Moves between units:
tiri $ mibe
tiri & nelo
tiri @ fota
tiri § pumi
tiri * mefi
tiri ^ ziba
ruki $ bisu
ruki & kaga
ruki @ vuro
ruki § bozu
ruki * voze
ruki ^ reme
zofu $ leda
zofu & beta
zofu @ natu
zofu § gugu
zofu * bozu
zofu ^ masa
rubu $ voze
rubu & liki
rubu @ bisu
rubu § rase
rubu * muvi
rubu ^ nale
ziba $ fimu
ziba & fuso
ziba @ tare
ziba § fota
ziba * kile
ziba ^ mefi
kivu $ nago
kivu & padu
kivu @ nabu
kivu § fusa
kivu * pumi
kivu ^ mumi
gida $ kidi
gida & fito
gida @ fama
gida § lipa
gida * kivu
gida ^ zeku
rova $ kupa
rova & voze
rova @ rubu
rova § nebo
rova * tugi
rova ^ pera
sode $ rubu
sode & bisu
sode @ ruki
sode § liki
sode * kupa
sode ^ suto
moke $ dozi
moke & pera
moke @ dame
moke § zezi
moke * fito
moke ^ fefu
pumi $ migi
pumi & lolu
pumi @ zeku
pumi § gida
pumi * tare
pumi ^ fota
lolu $ gida
lolu & fama
lolu @ muli
lolu § fito
lolu * rona
lolu ^ nago
leda $ fovi
leda & gugu
leda @ beta
leda § sefi
leda * soki
leda ^ bubu
muvi $ suto
muvi & reme
muvi @ nebo
muvi § bevu
muvi * pera
muvi ^ rova
fase $ kilo
fase & vupa
fase @ fabo
fase § kile
fase * gugu
fase ^ keki
dozi $ sofe
dozi & zezi
dozi @ pera
dozi § rova
dozi * lipa
dozi ^ viza
voze $ nebo
voze & rase
voze @ liki
voze § kaso
voze * suto
voze ^ sode
fuso $ fota
fuso & kivu
fuso @ rona
fuso § nago
fuso * mibe
fuso ^ kura
pubu $ tugi
pubu & muvi
pubu @ kupa
pubu § suto
pubu * moke
pubu ^ sofe
migi $ mumi
migi & gida
migi @ lolu
migi § kidi
migi * fuso
migi ^ nelo
zezi $ rova
zezi & rubu
zezi @ sode
zezi § voze
zezi * pubu
zezi ^ dame
rase $ kaso
rase & masa
rase @ soki
rase § bubu
rase * bevu
rase ^ bisu
veso $ rafo
veso & rete
veso @ mefi
veso § ziba
veso * fase
veso ^ kese
kupa $ muvi
kupa & nebo
kupa @ voze
kupa § reme
kupa * dame
kupa ^ zezi
vupa $ kile
vupa & tiri
vupa @ fimu
vupa § mibe
vupa * kava
vupa ^ rafo
pera $ zezi
pera & sode
pera @ nale
pera § rubu
pera * vuma
pera ^ tugi
natu $ beta
natu & kilo
natu @ fase
natu § kese
natu * fovi
natu ^ pine
nabu $ padu
nabu & fefu
nabu @ lipa
nabu § viza
nabu * zeku
nabu ^ gida
tuba $ pine
tuba & keki
tuba @ sefi
tuba § sovo
tuba * bubu
tuba ^ leda
suto $ nale
suto & bevu
suto @ reme
suto § ruki
suto * zezi
suto ^ kupa
nago $ zeku
nago & fusa
nago @ padu
nago § muli
nago * migi
nago ^ rona
pine $ maba
pine & sovo
pine @ keki
pine § fase
pine * zofu
pine ^ fovi
nelo $ pumi
nelo & zeku
nelo @ nago
nelo § lolu
nelo * kura
nelo ^ fuso
beta $ gugu
beta & kese
beta @ kilo
beta § kava
beta * tuba
beta ^ maba
dame $ pera
dame & nale
dame @ suto
dame § sode
dame * sofe
dame ^ pubu
sefi $ keki
sefi & veso
sefi @ kava
sefi § rafo
sefi * maba
sefi ^ beta
tugi $ dame
tugi & suto
tugi @ muvi
tugi § nale
tugi * dozi
tugi ^ vuma
rete $ ziba
rete & tare
rete @ kura
rete § fuso
rete * vupa
rete ^ sadu
padu $ fusa
padu & viza
padu @ fefu
padu § moke
padu * lolu
padu ^ kidi
soki $ masa
soki & pine
soki @ tuba
soki § maba
soki * lata
soki ^ kaga
kidi $ nabu
kidi & lipa
kidi @ fito
kidi § fefu
kidi * nago
kidi ^ lolu
masa $ bubu
masa & maba
masa @ pine
masa § natu
masa * vuro
masa ^ bozu
kaso $ lata
kaso & bubu
kaso @ masa
kaso § zofu
kaso * ruki
kaso ^ liki
fimu $ tiri
fimu & fota
fimu @ fuso
fimu § nelo
fimu * sadu
fimu ^ rete
poti $ kura
poti & migi
poti @ pumi
poti § mumi
poti * ziba
poti ^ tiri
bubu $ zofu
bubu & natu
bubu @ maba
bubu § beta
bubu * kaga
bubu ^ soki
kava $ veso
kava & mefi
kava @ sadu
kava § rete
kava * sovo
kava ^ kilo
reme $ bevu
reme & lata
reme @ kaso
reme § vuro
reme * sode
reme ^ voze
nebo $ reme
nebo & kaso
nebo @ rase
nebo § lata
nebo * nale
nebo ^ rubu
mumi $ rona
mumi & kidi
mumi @ gida
mumi § nabu
mumi * fota
mumi ^ pumi
vuro $ kaga
vuro & leda
vuro @ zofu
vuro § fovi
vuro * liki
vuro ^ kaso
bevu $ ruki
bevu & vuro
bevu @ lata
bevu § kaga
bevu * rubu
bevu ^ nebo
kaga $ bozu
kaga & fovi
kaga @ leda
kaga § tuba
kaga * rase
kaga ^ lata
lata $ vuro
lata & zofu
lata @ bubu
lata § leda
lata * bisu
lata ^ rase
fota $ nelo
fota & nago
fota @ kivu
fota § zeku
fota * poti
fota ^ tare
fito $ lipa
fito & vuma
fito @ sofe
fito § pubu
fito * padu
fito ^ muli
sadu $ mefi
sadu & poti
sadu @ mibe
sadu § kura
sadu * rafo
sadu ^ vupa
fusa $ muli
fusa & moke
fusa @ viza
fusa § dozi
fusa * gida
fusa ^ nabu
rafo $ fabo
rafo & ziba
rafo @ rete
rafo § fimu
rafo * kilo
rafo ^ kava
kura $ tare
kura & mumi
kura @ migi
kura § rona
kura * fimu
kura ^ mibe
tare $ fuso
tare & rona
tare @ mumi
tare § kivu
tare * tiri
tare ^ poti
mefi $ rete
mefi & kura
mefi @ poti
mefi § tare
mefi * fabo
mefi ^ kile
fovi $ tuba
fovi & sefi
fovi @ gugu
fovi § keki
fovi * masa
fovi ^ zofu
maba $ natu
maba & fase
maba @ sovo
maba § kilo
maba * leda
maba ^ tuba
keki $ sovo
keki & rafo
keki @ veso
keki § fabo
keki * natu
keki ^ gugu
mibe $ poti
mibe & pumi
mibe @ nelo
mibe § migi
mibe * rete
mibe ^ fimu
kile $ sadu
kile & mibe
kile @ tiri
kile § poti
kile * veso
kile ^ fabo
zeku $ lolu
zeku & muli
zeku @ fusa
zeku § fama
zeku * mumi
zeku ^ kivu
kese $ kava
kese & sadu
kese @ kile
kese § mefi
kese * keki
kese ^ fase
bisu $ liki
bisu & bozu
bisu @ kaga
bisu § soki
bisu * nebo
bisu ^ bevu
sovo $ fase
sovo & fabo
sovo @ rafo
sovo § vupa
sovo * beta
sovo ^ sefi
vuma $ pubu
vuma & kupa
vuma @ rova
vuma § muvi
vuma * viza
vuma ^ dozi
kilo $ kese
kilo & kile
kilo @ vupa
kilo § sadu
kilo * sefi
kilo ^ sovo
muli $ fama
muli & dozi
muli @ moke
muli § sofe
muli * kidi
muli ^ padu
sofe $ vuma
sofe & rova
sofe @ zezi
sofe § kupa
sofe * fefu
sofe ^ moke
rona $ kivu
rona & nabu
rona @ kidi
rona § padu
rona * nelo
rona ^ migi
lipa $ fefu
lipa & pubu
lipa @ vuma
lipa § tugi
lipa * fusa
lipa ^ fama
liki $ rase
liki & soki
liki @ bozu
liki § masa
liki * reme
liki ^ ruki
nale $ sode
nale & ruki
nale @ bevu
nale § bisu
nale * rova
nale ^ muvi
bozu $ soki
bozu & tuba
bozu @ fovi
bozu § pine
bozu * kaso
bozu ^ vuro
fama $ fito
fama & sofe
fama @ dozi
fama § vuma
fama * nabu
fama ^ fusa
fefu $ viza
fefu & tugi
fefu @ pubu
fefu § dame
fefu * muli
fefu ^ fito
fabo $ vupa
fabo & fimu
fabo @ ziba
fabo § tiri
fabo * kese
fabo ^ veso
viza $ moke
viza & dame
viza @ tugi
viza § pera
viza * fama
viza ^ lipa
gugu $ sefi
gugu & kava
gugu @ kese
gugu § veso
gugu * pine
gugu ^ natu

In the rows, zero is written as 84.

The rows follow the links: the fewer symbols apart two units are, the more alike their rows tend to be.

Each row is also shifted at random along 6 hidden directions that mean nothing.

Some units, each with a row of numbers:
reme -> 64 87 79 85 82 79 96 80 93 85 76 88 73 99 91 79 82 84 88 83 81 86 85 82 81 95 82 88 96 84 91 71 75 93 96 87 77 86 100 83 90 78 76 94 95 88 90 84 93
poti -> 102 83 82 79 62 70 97 100 87 79 99 71 71 62 78 84 86 74 83 92 89 92 88 66 89 93 94 79 94 86 70 88 68 72 76 64 82 76 91 85 84 92 80 96 80 75 87 82 81
pera -> 91 80 79 89 86 83 86 92 77 92 94 78 75 79 84 79 82 86 88 74 82 86 81 76 93 82 80 77 80 91 80 79 80 89 92 85 76 84 82 91 90 82 84 86 88 81 87 86 88
gida -> 72 75 88 86 83 83 90 83 88 92 95 68 87 75 84 88 82 75 87 98 80 80 94 85 81 84 88 74 75 80 92 90 81 81 80 81 81 73 86 64 86 78 86 80 82 82 96 91 85
mefi -> 129 83 84 74 73 69 95 87 91 71 93 75 78 76 86 89 88 82 77 88 92 91 88 70 78 94 93 81 90 76 80 92 76 70 79 69 82 78 90 84 89 90 83 88 72 77 82 78 79
kilo -> 83 90 87 80 75 74 86 78 88 73 90 85 87 81 82 93 82 80 80 98 79 76 82 77 79 91 94 90 85 74 85 84 74 78 73 82 91 78 92 75 82 81 88 93 84 80 94 80 76
zeku -> 43 77 93 83 73 79 92 107 79 84 74 75 74 78 76 66 98 78 99 91 100 90 100 83 84 77 83 80 108 85 79 83 84 82 89 73 79 81 108 91 81 102 72 100 97 95 69 95 89
fusa -> 95 74 73 86 76 75 84 98 81 85 91 74 79 75 78 82 92 90 91 79 97 88 85 77 84 81 86 73 98 84 71 94 79 82 95 71 78 89 99 99 87 110 74 95 86 89 74 90 84
kupa -> 89 83 80 93 94 94 71 91 67 91 90 82 89 70 78 78 85 88 85 80 79 75 79 86 92 72 75 80 74 89 82 84 85 93 90 93 82 84 74 87 78 87 94 84 93 82 88 88 81
leda -> 91 95 83 80 84 84 81 87 81 78 76 91 79 70 85 77 78 80 75 77 78 86 81 74 87 93 73 93 82 88 79 75 74 85 84 84 82 82 74 89 79 75 100 87 89 69 88 76 82
muli -> 77 76 74 88 83 91 91 88 89 94 87 76 81 91 87 91 76 81 88 83 88 92 84 97 85 85 91 76 86 94 78 95 81 88 91 75 83 87 78 71 93 89 64 77 80 92 81 87 88
pumi -> 89 80 95 82 91 87 70 86 86 88 78 82 87 78 82 92 62 72 87 62 80 93 82 83 85 91 75 80 64 94 70 94 85 80 78 77 83 89 60 81 90 77 98 66 78 80 74 88 87
vupa -> 86 84 87 73 74 66 88 83 94 70 73 89 76 91 86 85 85 84 84 73 94 93 85 72 75 96 85 89 98 78 75 85 81 73 84 72 83 91 98 99 89 95 81 90 79 86 70 82 86
kaso -> 97 88 76 84 97 86 91 78 85 80 88 92 74 107 100 94 68 94 75 59 80 92 67 82 87 96 82 87 73 93 80 87 81 91 97 85 79 94 65 83 106 72 80 73 73 82 78 72 84
moke -> 60 79 80 84 88 78 80 65 101 100 82 82 85 87 89 85 74 80 87 67 74 88 85 76 81 93 74 76 70 84 90 71 87 84 86 88 73 89 84 93 87 72 93 72 83 77 97 91 103
nebo -> 115 85 79 92 107 113 72 88 64 86 75 88 96 87 87 82 85 92 78 87 85 76 81 114 83 68 77 87 77 90 91 99 91 99 96 95 88 84 62 66 81 84 83 74 88 91 75 82 72
zezi -> 107 82 79 93 96 106 81 106 62 92 91 76 81 70 83 77 79 85 81 80 84 85 80 94 98 74 77 78 75 102 76 95 79 96 95 84 80 80 58 73 87 83 85 78 88 82 78 83 76
kidi -> 91 73 88 85 100 84 81 89 82 86 86 79 78 102 92 97 63 86 89 49 89 99 76 84 85 90 81 76 68 97 69 104 88 86 94 75 78 99 65 83 111 85 79 65 71 93 62 87 88
fito -> 103 74 75 86 99 81 58 68 85 93 90 82 100 77 82 93 79 93 81 60 81 78 77 81 78 80 74 71 61 78 82 93 94 82 89 90 79 95 72 101 83 92 103 68 76 79 85 92 88
sovo -> 60 94 93 79 84 86 81 100 72 71 82 84 80 61 81 80 75 76 76 83 79 83 83 74 89 92 77 92 80 88 74 87 67 83 81 78 84 76 70 77 82 77 105 91 91 71 83 78 72
fabo -> 86 87 87 77 80 79 82 80 90 74 77 87 88 81 84 88 82 80 79 87 87 86 87 83 75 92 85 89 87 78 82 89 80 76 78 77 87 83 85 81 81 86 89 84 80 80 80 81 79
pine -> 80 94 93 80 86 93 81 95 71 75 72 90 83 71 81 69 90 82 78 88 84 81 87 84 88 80 74 95 87 85 84 78 82 86 81 88 86 77 76 85 73 79 97 88 92 78 78 78 77
rona -> 55 77 99 81 86 75 70 74 89 89 75 82 93 81 77 81 85 77 94 80 82 78 94 78 77 79 76 79 76 74 90 78 96 76 74 89 83 85 94 95 77 84 99 79 88 86 84 98 93
tiri -> 58 84 89 79 70 84 88 99 78 79 83 77 81 65 75 72 99 78 83 100 94 88 94 82 88 76 88 84 96 83 80 85 84 75 74 75 86 74 89 87 71 93 81 91 84 81 78 83 79
migi -> 89 80 92 81 76 81 77 103 79 84 80 73 84 53 72 73 86 72 90 88 89 86 96 77 85 83 77 79 90 85 73 89 76 77 80 72 82 77 88 87 73 96 96 91 93 79 79 93 83

From each start, follow one symbol. Which unit do you reach?
Answers are names.
new walk
107 71 76 85 82 64 87 68 99 89 104 75 84 97 88 103 77 89 89 73 82 84 78 72 78 91 94 69 75 75 84 90 84 78 86 79 79 91 96 88 101 89 77 79 72 87 92 89 91
@
fefu
new walk
57 82 92 75 74 68 87 77 93 77 79 87 80 95 83 82 93 85 88 79 93 89 87 73 79 84 86 85 91 75 84 78 95 71 75 81 84 88 99 103 84 90 80 85 75 87 74 84 90
§
fota
new walk
95 93 87 80 80 74 80 68 90 80 84 90 89 76 83 82 87 83 77 92 73 73 83 72 81 88 81 89 78 71 95 67 81 79 73 94 85 78 90 89 72 71 102 89 87 71 103 80 84
§
keki
new walk
65 77 73 87 81 88 80 84 88 95 80 80 86 79 81 79 86 84 88 84 87 87 88 91 83 81 80 77 91 87 83 83 85 86 90 81 79 86 88 88 78 93 78 83 88 86 85 91 92
@
vuma
new walk
54 75 96 82 93 78 80 82 90 88 80 80 80 95 88 89 70 79 93 59 83 92 86 77 82 90 76 78 70 88 80 88 89 83 87 81 77 91 79 87 101 77 90 71 79 88 74 92 94
^
nago
new walk
108 80 89 76 82 70 83 80 87 76 91 82 84 87 85 92 85 87 81 73 89 89 81 70 82 86 88 80 77 79 77 90 91 70 75 78 84 89 81 97 91 88 87 77 66 81 73 80 83
^
rete
new walk
118 92 88 80 88 90 88 95 78 74 74 93 73 93 90 83 74 84 78 69 86 95 76 84 89 91 79 95 85 96 72 87 80 87 88 79 84 89 66 83 93 78 82 81 81 83 67 73 78
@
sefi
new walk
89 75 75 89 91 92 72 69 86 98 81 83 99 89 81 83 95 91 87 90 87 77 87 102 79 67 82 76 81 78 96 84 103 85 84 94 86 87 86 88 73 91 77 73 81 92 86 92 91
§
pera
new walk
86 76 70 84 73 69 95 65 110 99 95 75 80 87 89 93 76 78 87 85 75 87 87 75 79 100 90 72 83 79 91 74 75 81 84 80 76 84 98 81 88 77 78 82 81 78 109 89 101
@
pubu
new walk
84 89 91 83 85 84 72 77 76 73 86 91 99 82 77 89 93 88 80 99 82 67 81 88 79 73 90 91 80 70 91 87 91 79 72 93 97 80 87 81 73 87 91 87 83 86 86 82 70
&
vupa
new walk
94 81 88 84 79 93 82 96 81 87 86 77 85 71 78 89 74 73 84 87 84 90 85 91 89 83 89 82 79 95 71 96 81 80 74 73 89 79 66 71 82 84 82 76 78 83 79 84 79
@
rona
new walk
72 77 72 86 79 80 91 88 96 93 87 77 73 88 89 90 68 80 89 67 84 98 81 81 86 98 85 76 87 95 71 89 73 87 95 70 75 91 83 84 98 88 72 80 82 85 82 87 94
$
fito
new walk
105 86 74 90 85 90 92 100 81 87 83 84 69 87 89 85 68 81 86 72 82 93 77 86 90 96 81 85 91 101 71 88 65 98 103 76 77 88 78 75 97 84 74 90 94 86 82 82 84
@
ruki
new walk
82 90 90 82 92 93 75 75 84 77 84 88 98 79 85 97 71 78 73 91 73 76 80 93 79 87 86 90 65 81 86 95 82 82 73 87 94 79 62 60 81 71 98 72 77 77 90 79 71
@
kile
new walk
106 86 85 79 82 83 86 84 88 70 78 90 82 94 88 95 74 82 80 78 88 90 78 88 78 94 90 91 88 86 73 97 78 81 83 73 89 90 78 77 93 89 76 82 75 88 71 78 76
§
ziba
new walk
100 76 83 90 104 98 66 73 73 97 83 84 101 89 82 80 94 96 85 79 86 75 83 100 84 60 75 76 68 81 96 86 111 88 85 102 85 88 72 93 76 85 88 65 79 90 78 89 87
*
viza
new walk
68 84 89 81 75 87 84 94 82 85 86 78 84 68 76 83 83 73 84 91 85 88 88 84 89 81 87 82 83 89 75 88 81 77 72 76 88 77 75 78 77 84 85 81 81 80 82 84 81
@
migi
new walk
97 80 88 84 77 91 83 92 84 87 84 79 87 80 77 90 79 74 89 93 86 88 87 96 86 80 93 81 84 91 75 94 85 79 73 75 92 82 76 70 80 88 73 78 79 89 78 87 81
^
tare
new walk
97 75 93 83 86 85 80 104 73 82 80 74 81 70 79 77 86 80 91 78 95 90 93 84 85 78 79 77 88 87 75 98 84 81 89 74 80 83 84 85 87 98 88 85 87 88 66 92 82
$
zeku
